[[-24  15   3   0 -13  -4   4   4  18  46   1   4  23   0   3]
 [ -7   6   1   0  -6   1   2   1   5  16  -2   1   7   1  -1]
 [ -1   0  -3  -1  -1   2   2  -2   2   7   2   2   4   0  -1]
 [ 27 -16  -4   3  20   2  -1  -3 -18 -55   0  -4 -24  -6  -2]
 [  4  -5  -1   0   3  -1   0  -1   0  -8   1  -2  -5  -1  -1]
 [  5  -3   0  -1   5  -3   0   4  -3  -8   0  -3  -3   0   2]
 [-24  13   2   0 -15  -4   1   3  15  47   3   3  20   1   2]
 [-23  15   3  -1 -16  -2   1   2  15  44   1   3  21   3   0]
 [-17  10   1  -4  -8   0   0   1  13  27   0   3  14   0  -1]
 [-16   9   5   0 -11  -3   3   2  10  28   4   3  15  -3   3]
 [  4  -4   0   2   4   0  -1   1  -4  -7  -2  -1  -1   0   1]
 [ 28 -18  -6   0  19  -1  -6  -4 -21 -54  -2  -3 -25  -2  -3]
 [-16  10   2  -2  -8  -3   3   1  11  30   2   2  14   1   2]
 [-11   7   0  -1  -8   1   3   0   4  17   1   3   9   2   1]
 [-16  10   3   0 -10  -4   0   4   9  33   1   5  14   1   2]]
The entry just right of the largest entry is 3
The bottom entry of the column that holds the smallest entry: 33
The top-right entry is 3
What is the entry directly below the centre entry?
Answer: 1
What is the largest entry?
Answer: 47
What is the last entry in the row that holds the largest entry?
Answer: 2
The entry in the top-left corner -> -24
What is the last entry, reading row by row?
Answer: 2
What is the entry directly above the centre entry?
Answer: 3
What is the entry directly below the largest entry?
Answer: 44
The third entry on the diagonal from the top-right corner -> 4
The entry in the bottom-left corner -> -16
What is the third entry in reading order?
Answer: 3
What is the fifth entry in reading order?
Answer: -13
The 5th entry from the end, reading row by row: 1
What is the top entry of the column that holds the largest entry?
Answer: 46
What is the entry directly above the largest entry?
Answer: -8
What is the 3rd smallest entry?
Answer: -25
What is the entry just right of the centre entry?
Answer: 15
What is the entry directly above the smallest entry?
Answer: 7
The entry just right of the smallest entry -> 0
The second entry, reading row by row: 15
What is the entry directly below the smallest entry?
Answer: -8
The 4th-last entry, reading row by row is 5
What is the third entry on the main diagonal?
Answer: -3

B = [-50  -5  43  -9  23]
The smallest entry: -50
The entry just left of -9 -> 43

grid =
6,18,12,-34,-9,13,7,14,-2,10,16
-12,25,29,-28,5,6,-5,6,-8,10,10
26,24,-18,-26,9,52,10,7,-2,-8,5
-3,24,10,-12,5,-3,1,34,8,2,5
-17,29,8,-4,6,21,2,29,-12,17,-16
11,20,4,-26,-1,13,6,21,4,0,13
10,27,-6,-21,20,31,-7,11,3,-15,-2
7,22,7,-16,-1,12,15,26,5,8,12
9,27,10,-11,11,20,18,17,7,4,15
0,24,23,-19,-2,13,21,14,-1,19,18
22,25,-16,-23,15,42,2,10,3,-16,3
13,21,-15,-22,2,20,-5,32,7,-11,-3
10,19,23,-26,-13,11,36,13,2,25,32
4,19,2,-18,-6,-11,0,46,15,-3,9
3,20,16,-32,-6,14,8,12,-4,12,17
-1,27,0,-14,8,24,2,22,-3,4,-5
Counting starts at 0.
The entry in the top-left corner is 6
The entry in row 0 and column 2: 12
The entry in row 2 and column 0: 26
The top-right entry?
A: 16
The top entry of the column that holds the largest entry -> 13
The entry directly below the largest entry?
A: -3
The entry directly below the smallest entry?
A: -28
The entry in row 1 and column 0?
A: -12
The largest entry: 52
The entry in the bottom-right corner -> -5
The entry just right of the largest entry: 10
The minimum is -34
The entry in row 1 and column 1 is 25
The entry in row 2 and column 2 -> -18
The bottom entry of the column that holds the largest entry: 24
The entry just right of the smallest entry -> -9
The entry at row 0, column 1 -> 18
The entry in the bottom-left corner?
A: -1

[[  2.9   0.0  11.3  -6.8   5.6  -0.2   1.3   2.8  10.3  -8.4]
 [ -7.5   3.6  -3.5  -7.5   2.6   4.3  -1.5  -4.3  -9.5  10.9]
 [ -9.5   5.5  -1.1  -4.2   4.2   3.5  -3.1  -4.1  -9.0  16.9]
 [ -0.2   5.6  12.2 -15.7   5.1   1.1  -2.1   0.9  10.3  -4.2]
 [  0.3  -0.2  -5.8  -3.2   0.1  -0.3   5.7  -8.5  -2.5  -2.2]
 [ -2.4  -3.0  -9.8  -4.9  -5.4  -4.2  -5.0  -5.2   2.8  -7.6]
 [-11.6  -3.0 -31.0 -21.5  -5.4   4.3   7.8   2.9  10.3  16.9]
 [ -9.1   0.2 -13.7 -21.5   5.6  -3.7  -7.6  -8.9 -11.9  16.9]
 [  2.9   5.6 -31.0  -3.2   5.6  -4.9   3.4  -8.9   4.1  11.4]
 [ -7.3   5.3  -1.9  -3.2   1.5   2.5  -1.9  -4.7 -11.3   9.8]
 [  2.9   0.2  -3.0  -5.0   0.3   1.6   7.8  -7.0  -5.9   1.9]
 [ -0.1   4.2  12.2 -11.7   0.8  -0.4   6.0   2.9   9.4  -9.8]
 [ -1.9   1.1  12.2  -9.5   2.4  -4.9   7.8   1.4   7.4  -9.8]
 [ -6.8   2.6   1.0  -7.9   0.3   4.3  -3.2  -7.2 -11.9  11.4]
 [-11.6  -3.0  -8.7 -17.5  -3.4   3.2  -7.6  -2.2  -5.2  -1.2]]
Counting starts at 0.
The entry just left of 1.9 -> -5.9
Find the entry at row 0, column 0.
A: 2.9
Find the bottom-right entry.
A: -1.2
The entry at row 2, column 0 is -9.5
The entry at row 1, column 0: -7.5
Find the entry just left of 4.1.
A: -8.9
The entry in the top-right corner: -8.4
The entry directly below 1.6 is -0.4
The entry at row 0, column 2 is 11.3
The entry at row 1, column 1 is 3.6
Find the bottom-left entry.
A: -11.6
Find the entry in row 0 and column 1.
A: 0.0
Find the entry in row 2 and column 1.
A: 5.5
Find the entry directly above -13.7.
A: -31.0
